Each row has a class, written after it.
-48  -340  112  121  133  -58  199  14  -325  -200  -47  -379  -87  -21  -276  29  -294  213  58  0  190  121  139  -52  -42  -74  -145  -93  84  -236  -57  100  -150  94  113  27  5  211
bitur
245  96  -41  -202  -66  94  -225  17  142  38  -6  172  75  111  -13  34  165  -52  -137  28  -208  -250  -225  179  135  -144  60  112  -51  159  -124  -116  124  -48  -51  112  -118  -420
tus
-160  -523  -112  243  -118  120  -28  -195  139  -370  595  53  -42  46  -79  -292  200  7  -20  117  487  63  271  113  -327  178  -463  41  -174  77  178  145  385  87  161  -17  172  -308
Zim
243  607  75  -347  -41  -14  -70  180  58  412  -537  143  64  91  143  271  -55  -114  -90  -150  -567  -226  -404  -38  419  -259  488  28  88  140  -193  -237  -299  -92  -143  15  -215  25
Bude
333  -18  -122  -265  -148  200  -303  -32  240  -59  127  218  104  237  -79  9  261  -15  -251  113  -172  -364  -283  325  121  -301  56  196  -105  234  -179  -141  246  29  20  215  -177  -687
paz
51  67  -69  -36  -176  99  -156  -89  251  26  246  303  42  66  178  -147  275  -171  -60  -5  68  -108  -33  82  -37  112  -114  47  -143  277  93  -28  244  -69  -15  -42  31  -316
zutak
216  525  34  -333  -72  48  -198  140  190  320  -360  221  91  125  160  215  88  -143  -115  -82  -498  -265  -409  55  346  -209  408  95  31  223  -159  -219  -111  -73  -121  47  -170  -204
mupi
426  167  -105  -339  -178  219  -356  -43  300  13  95  266  127  344  -63  -36  314  -70  -309  72  -260  -399  -412  306  210  -354  52  198  -131  350  -179  -186  191  53  -32  250  -205  -714
paz
-75  -383  -131  92  -129  140  -160  -106  262  -284  453  90  -2  171  -57  -134  236  -8  -141  106  235  -82  53  175  -163  -47  -235  114  -138  103  38  36  345  102  120  52  53  -455
paz
124  -220  -37  -1  -38  64  -43  -62  13  -196  187  -51  3  159  -162  -95  26  77  -138  61  97  -89  -12  124  -14  -131  -159  60  -68  33  -51  4  113  89  79  92  -41  -259
tus
112  237  -21  -142  -78  39  -118  57  185  145  -104  164  21  131  73  109  94  -87  -101  -31  -255  -159  -222  41  182  -131  195  69  -30  141  -86  -147  -9  -12  -49  33  -74  -175
Zim
-170  42  -16  118  -117  13  60  -82  100  59  163  182  -38  -114  219  -148  87  -141  112  -68  200  91  167  -111  -146  296  -125  -84  -66  147  202  61  106  -69  19  -215  144  103
paz
-87  139  115  77  67  -132  231  47  -205  135  -228  -102  -62  -123  48  53  -232  -7  131  -148  -10  132  83  -215  60  128  41  -154  74  -97  59  23  -238  -41  8  -163  8  422
befus
-202  -400  -69  184  -74  70  -89  -96  191  -272  434  48  -55  57  -13  -136  171  -13  -31  72  307  32  171  80  -207  119  -252  71  -120  39  79  81  317  34  115  -51  110  -272
Fugu
274  -1  -51  -239  -66  131  -243  49  169  -19  -18  34  55  308  -146  114  102  35  -241  63  -262  -307  -358  225  218  -421  118  190  -36  136  -258  -187  60  101  4  237  -207  -480
zutak
-229  -336  -13  246  -36  18  117  -128  -52  -188  330  -33  -62  -108  13  -196  30  -6  118  -8  448  172  314  -48  -265  262  -340  -109  -74  -2  206  176  151  -16  90  -134  151  95
bitur
-169  -216  98  224  135  -148  220  19  -269  -118  -19  -206  -100  -177  -97  20  -240  107  147  -41  171  201  256  -153  -73  195  -120  -136  56  -280  45  121  -102  -50  60  -133  81  348
Fugu
-138  -156  -57  91  -137  67  -144  -65  285  -82  345  217  -26  55  141  -99  261  -126  -23  30  156  -29  58  54  -123  168  -153  84  -119  170  87  -4  305  -20  30  -67  114  -275
zutak
44  510  181  -135  201  -171  335  205  -332  456  -758  -173  -89  -181  103  332  -381  36  231  -254  -362  -33  -172  -324  343  -83  426  -120  193  -18  -161  -120  -531  -9  -63  -73  -116  712
Zim
-89  89  -13  45  -109  12  -24  -67  138  82  160  290  -9  -157  266  -104  186  -198  109  -78  102  -10  130  -27  -76  329  -82  -55  -88  159  141  16  199  -197  -13  -194  95  -55
Pamo
-158  170  71  114  11  -121  153  17  -68  172  -80  138  -62  -262  229  -7  -42  -125  213  -151  49  117  182  -203  -25  386  -14  -157  8  -13  145  51  -46  -202  -46  -262  102  351
Bude
50  -505  -108  85  -79  125  -135  -142  105  -382  453  -60  -4  208  -250  -190  121  109  -189  167  277  -58  72  223  -173  -109  -363  130  -143  35  -26  58  294  172  141  156  -6  -491
befus
17  -9  -30  -19  -94  47  -86  -58  121  -39  157  103  36  77  33  -97  115  -73  -74  7  52  -42  -12  55  -47  30  -80  18  -66  120  63  -3  138  -8  20  -19  23  -219
tus
-12  -381  -5  68  53  29  33  -8  -86  -267  135  -222  -51  129  -252  20  -93  176  -76  84  125  -20  31  89  -34  -205  -124  73  -5  -133  -122  -3  41  149  110  123  -24  -83
zutak
-248  325  141  144  33  -181  297  44  -176  284  -245  34  -77  -288  282  19  -190  -158  278  -234  64  231  195  -355  5  392  66  -265  74  -55  217  56  -239  -183  -55  -368  140  669
dege
-200  -166  28  202  -16  -53  73  -40  5  -65  170  85  -71  -198  96  -78  32  -55  158  -30  199  107  235  -86  -163  338  -168  -80  -33  -30  142  112  149  -102  43  -180  149  72
Fugu
-231  -226  65  250  22  -99  212  -61  -151  -135  143  -121  -92  -134  -4  -113  -156  39  119  -53  295  225  310  -153  -166  262  -241  -108  4  -127  148  138  -10  -1  113  -173  148  287
Pamo
88  -299  -47  26  -34  87  -81  -88  47  -232  269  -39  -15  159  -182  -106  90  77  -121  95  164  -58  9  150  -42  -114  -181  72  -88  31  -38  37  168  50  93  109  -42  -330
Fugu
-28  -82  30  72  12  -33  66  -16  -76  -49  39  -69  -20  -16  -23  -30  -76  15  18  -33  103  40  89  -51  -10  67  -103  -56  -13  -33  16  43  -7  -9  39  -64  26  48
dege
18  -65  12  -3  -30  26  26  -4  -21  -2  11  39  -2  -70  13  12  -1  -12  33  -25  21  -35  15  16  12  71  -18  2  -13  33  -3  -6  45  -21  22  -30  9  -42
mupi
-188  -16  20  107  -20  -51  40  22  55  46  22  51  -59  -60  136  27  -17  -54  73  -89  56  51  84  -108  -14  172  -21  -20  -10  17  58  -12  20  -29  20  -149  51  123
befus
15  462  59  -85  -72  -56  66  58  19  341  -271  171  12  -55  255  55  -63  -169  54  -196  -201  -12  -106  -178  156  102  208  -104  36  149  80  -91  -194  -125  -79  -191  -38  252
tus
261  -60  -123  -198  -143  203  -260  -59  237  -79  202  231  82  159  -40  -41  297  -63  -174  102  -58  -305  -178  302  56  -183  -28  172  -144  244  -129  -111  311  -30  18  165  -105  -649
Zim
122  47  25  -113  11  0  -31  69  -73  49  -159  -19  24  -13  -60  119  -59  25  -26  -14  -148  -124  -102  43  123  -100  90  15  26  -19  -122  -67  -42  -14  -19  42  -100  -80
dege
-73  -222  45  126  54  -53  126  -1  -168  -114  39  -112  -85  -96  -94  2  -133  106  70  -1  143  76  168  -33  -67  91  -119  -73  23  -135  0  69  -15  -6  56  -42  46  149
bitur
227  188  -2  -169  -36  35  -60  35  12  83  -145  34  40  154  -57  41  -10  -15  -128  -31  -196  -164  -229  51  182  -199  107  30  -8  108  -89  -108  -78  23  -36  94  -110  -158
tus
65  506  178  -118  52  -138  201  151  -232  368  -556  -68  8  -105  106  197  -295  -34  94  -222  -322  41  -115  -244  267  -27  296  -158  147  -20  -47  -81  -442  -57  -93  -129  -76  510
bitur
162  -391  -87  -76  -41  158  -140  -23  82  -287  190  -138  9  273  -301  23  19  186  -240  135  15  -194  -151  252  45  -397  -74  176  -51  20  -201  -87  145  217  127  268  -127  -429
mupi
296  188  8  -246  -47  64  -100  66  17  120  -200  85  47  112  -44  145  5  -1  -127  -17  -315  -232  -271  110  248  -262  210  79  17  103  -187  -158  -67  -12  -57  115  -172  -221
zutak
-40  -296  -14  108  -47  35  46  -70  -34  -224  222  -87  -22  89  -117  -102  -23  59  -65  46  229  43  121  46  -131  -28  -214  7  -48  -24  55  75  101  108  104  6  53  -107
zutak
-325  -351  -45  272  -77  23  -7  -103  159  -192  450  99  -81  -73  118  -178  177  -80  83  6  405  127  292  -36  -270  349  -320  -23  -126  52  197  121  309  -18  102  -174  203  -83
dege
-262  18  90  159  46  -115  148  50  -57  57  -70  -26  -79  -144  120  54  -102  -49  157  -127  68  139  144  -197  -22  219  7  -97  39  -77  84  45  -68  -71  25  -202  95  321
Fugu
50  66  13  -50  0  13  9  14  -30  78  -64  76  -6  -62  41  49  8  -27  60  -30  -51  -47  -9  13  46  42  47  -19  21  29  -19  -33  7  -82  -29  -25  -28  14
Zim
-41  128  134  12  103  -120  205  89  -273  139  -303  -105  -54  -199  24  115  -247  21  162  -121  -69  70  73  -160  87  120  119  -132  110  -143  -26  -7  -225  -111  -22  -147  11  400
tus
363  59  -72  -260  -61  120  -178  20  81  7  -64  92  64  189  -132  92  83  57  -212  73  -266  -276  -277  233  207  -350  136  146  -16  115  -217  -149  49  27  -26  232  -205  -423
Zim
-41  -52  -33  53  -82  58  -8  -75  85  -27  175  122  -26  -16  80  -117  98  -67  34  -31  170  -26  85  16  -92  105  -144  -39  -79  144  84  25  142  -36  40  -71  45  -57
bitur
-147  586  212  69  93  -232  309  161  -308  456  -545  30  -79  -356  274  175  -313  -114  309  -298  -213  177  72  -409  213  377  233  -256  122  -65  75  -57  -423  -180  -161  -272  44  807
mupi
-15  -246  -80  42  -102  92  -178  -82  211  -170  365  200  -14  22  29  -125  269  -70  -49  92  177  -96  89  164  -140  143  -233  76  -145  127  20  33  373  -60  26  8  50  -438
Bude
-109  -67  40  118  -12  -31  151  -49  -91  -46  62  -42  -65  -48  13  -84  -85  -3  85  -59  185  94  158  -94  -91  136  -122  -89  -15  -7  91  71  -23  1  74  -124  70  178
Pamo
-244  225  208  177  162  -250  427  106  -390  249  -412  -226  -93  -333  153  129  -440  -1  275  -250  1  375  221  -419  75  300  123  -293  190  -262  127  80  -458  -144  -45  -305  110  899
mupi
156  392  67  -172  -36  -11  47  80  -23  289  -331  78  31  4  101  118  -72  -68  0  -155  -300  -90  -205  -99  229  -90  222  -41  54  139  -49  -112  -228  -24  -84  -26  -112  141
Bude
-37  -142  121  104  168  -122  286  73  -380  -43  -227  -313  -93  -137  -181  121  -350  159  130  -45  67  132  146  -125  34  3  16  -144  114  -298  -73  60  -240  -9  68  -57  15  404
Zim
170  -244  -69  -35  -50  102  -101  -66  57  -237  218  -34  29  228  -222  -71  70  92  -192  100  71  -131  -68  195  6  -221  -167  109  -87  36  -86  -26  151  118  93  170  -72  -370
Zim
71  86  106  -32  56  -41  194  69  -236  116  -275  -162  -33  -41  -70  102  -248  64  77  -118  -87  8  -59  -129  136  -92  82  -92  93  -42  -73  -36  -261  42  17  -28  -53  305
zutak
-304  -185  -3  239  -54  -30  30  -72  120  -71  281  102  -93  -89  153  -113  81  -89  105  -48  266  128  237  -106  -187  324  -194  -52  -69  34  170  72  166  -44  51  -206  160  104
tus
11  73  120  9  123  -104  200  74  -313  79  -289  -169  -51  -151  -74  121  -272  97  126  -81  -55  74  71  -113  91  14  94  -142  119  -180  -52  29  -260  -75  -20  -70  -20  393
bitur
102  134  -3  -93  -65  23  -125  32  109  70  -15  180  28  26  74  27  112  -92  -48  -17  -139  -146  -98  61  89  34  61  40  -46  110  -50  -76  94  -82  -52  -21  -37  -230
tus
428  276  -13  -396  -87  141  -226  82  107  161  -239  163  111  180  -60  160  111  -34  -196  12  -426  -387  -425  237  306  -373  298  151  6  214  -267  -236  14  -29  -69  195  -238  -466
tus
246  -187  -101  -158  -78  165  -227  -42  156  -177  200  95  52  188  -160  -28  181  45  -194  126  -46  -275  -169  304  56  -233  -74  164  -100  133  -171  -79  261  47  46  211  -128  -570
mupi
-307  -140  43  243  48  -97  170  -5  -44  -44  94  -49  -121  -150  108  -10  -90  -23  160  -72  224  184  263  -175  -122  271  -117  -112  -2  -104  111  77  20  -56  62  -204  143  331
Zim
-263  -135  139  197  119  -144  251  74  -233  -19  -127  -244  -114  -131  -16  100  -276  58  164  -105  127  209  185  -223  -26  132  -21  -128  100  -229  34  76  -194  2  62  -176  97  461
zutak
186  434  -64  -236  -183  124  -197  -25  287  284  -32  425  76  96  262  -29  289  -223  -69  -77  -211  -251  -272  73  142  -15  137  37  -82  420  47  -127  94  -106  -101  -35  -84  -260
bitur
37  365  15  -95  -51  -29  -40  32  81  269  -122  303  19  -147  260  38  124  -203  102  -119  -175  -85  -42  -55  117  219  110  -47  -27  141  22  -67  19  -245  -138  -148  -35  43
Bude
0  -56  63  46  79  -81  158  34  -220  -15  -122  -125  -42  -100  -92  77  -184  80  66  -57  7  26  77  -72  58  21  -4  -78  43  -149  -59  14  -116  -21  27  -56  -23  211
dege
-113  174  73  9  -24  -56  77  82  4  148  -164  53  -21  -62  145  102  -61  -93  82  -118  -102  25  -39  -142  74  81  141  -44  50  13  48  -41  -108  -57  -19  -159  48  182
zutak
-78  97  -23  36  -133  41  -51  -37  190  89  135  230  20  -37  217  -75  171  -185  38  -72  58  -6  27  -46  -54  220  -84  -31  -78  218  151  2  164  -64  -9  -115  85  -138
Zim
-208  89  119  146  65  -152  184  56  -165  113  -141  -10  -77  -281  159  41  -151  -74  217  -128  62  152  210  -216  -33  350  5  -178  51  -111  98  74  -89  -178  -21  -251  114  380
tus
145  -94  -104  -137  -129  158  -281  -27  288  -129  214  137  50  277  -80  -13  245  -7  -240  101  -75  -236  -222  243  75  -237  -10  204  -116  201  -113  -105  238  106  24  192  -95  -563
mupi
45  413  100  -100  19  -66  109  103  -109  350  -381  120  -3  -206  207  152  -121  -125  154  -189  -241  -30  -95  -161  226  142  244  -111  81  56  -30  -95  -218  -183  -109  -155  -43  326
mupi
155  411  -5  -256  -99  72  -158  79  205  286  -231  223  59  98  191  149  95  -130  -81  -79  -362  -223  -311  41  269  -161  318  93  9  246  -125  -200  -62  -53  -109  7  -144  -121
mupi
53  -191  -51  9  -91  100  -48  -82  87  -121  230  55  -5  78  -65  -114  110  -1  -59  28  129  -68  5  100  -70  -21  -184  37  -86  121  18  17  168  33  62  38  -10  -267
Bude
-5  70  34  -8  -15  -4  69  -2  -59  57  -68  -23  8  -29  25  10  -65  -31  32  -76  16  20  2  -68  21  15  3  -68  14  32  24  6  -72  5  -7  -79  -4  117
dege
-47  244  96  19  50  -100  223  43  -183  181  -259  -43  -57  -128  103  22  -223  -37  142  -140  -31  94  56  -200  88  122  89  -164  65  -43  61  3  -252  -98  -17  -174  20  458
mupi
-110  46  -6  -6  -67  19  -37  29  136  75  -2  108  -20  20  123  63  55  -92  2  -81  -37  -41  -41  -33  35  30  57  31  -7  94  23  -57  39  -15  -6  -82  1  -34
Bude
-214  313  189  131  111  -237  338  113  -301  314  -388  -38  -106  -351  243  146  -306  -75  312  -241  -50  239  198  -378  83  371  152  -251  136  -157  97  38  -339  -205  -85  -336  88  784
zutak
-125  24  53  114  -11  -70  177  -11  -111  57  -28  -31  -62  -104  70  -50  -134  -26  104  -97  119  120  144  -175  -42  188  -72  -134  8  -17  111  47  -95  -20  37  -176  84  299
dege
277  19  -57  -227  -104  160  -227  -11  148  -1  45  190  63  121  -42  23  204  -33  -130  55  -146  -313  -230  243  127  -189  30  129  -72  219  -153  -130  183  -34  -31  156  -127  -483
bitur
120  -242  1  -56  -8  92  -50  -60  -42  -187  116  -134  16  147  -195  -54  -14  87  -92  65  106  -86  -30  153  -32  -195  -133  50  -23  10  -96  27  64  88  93  107  -76  -258
Pamo
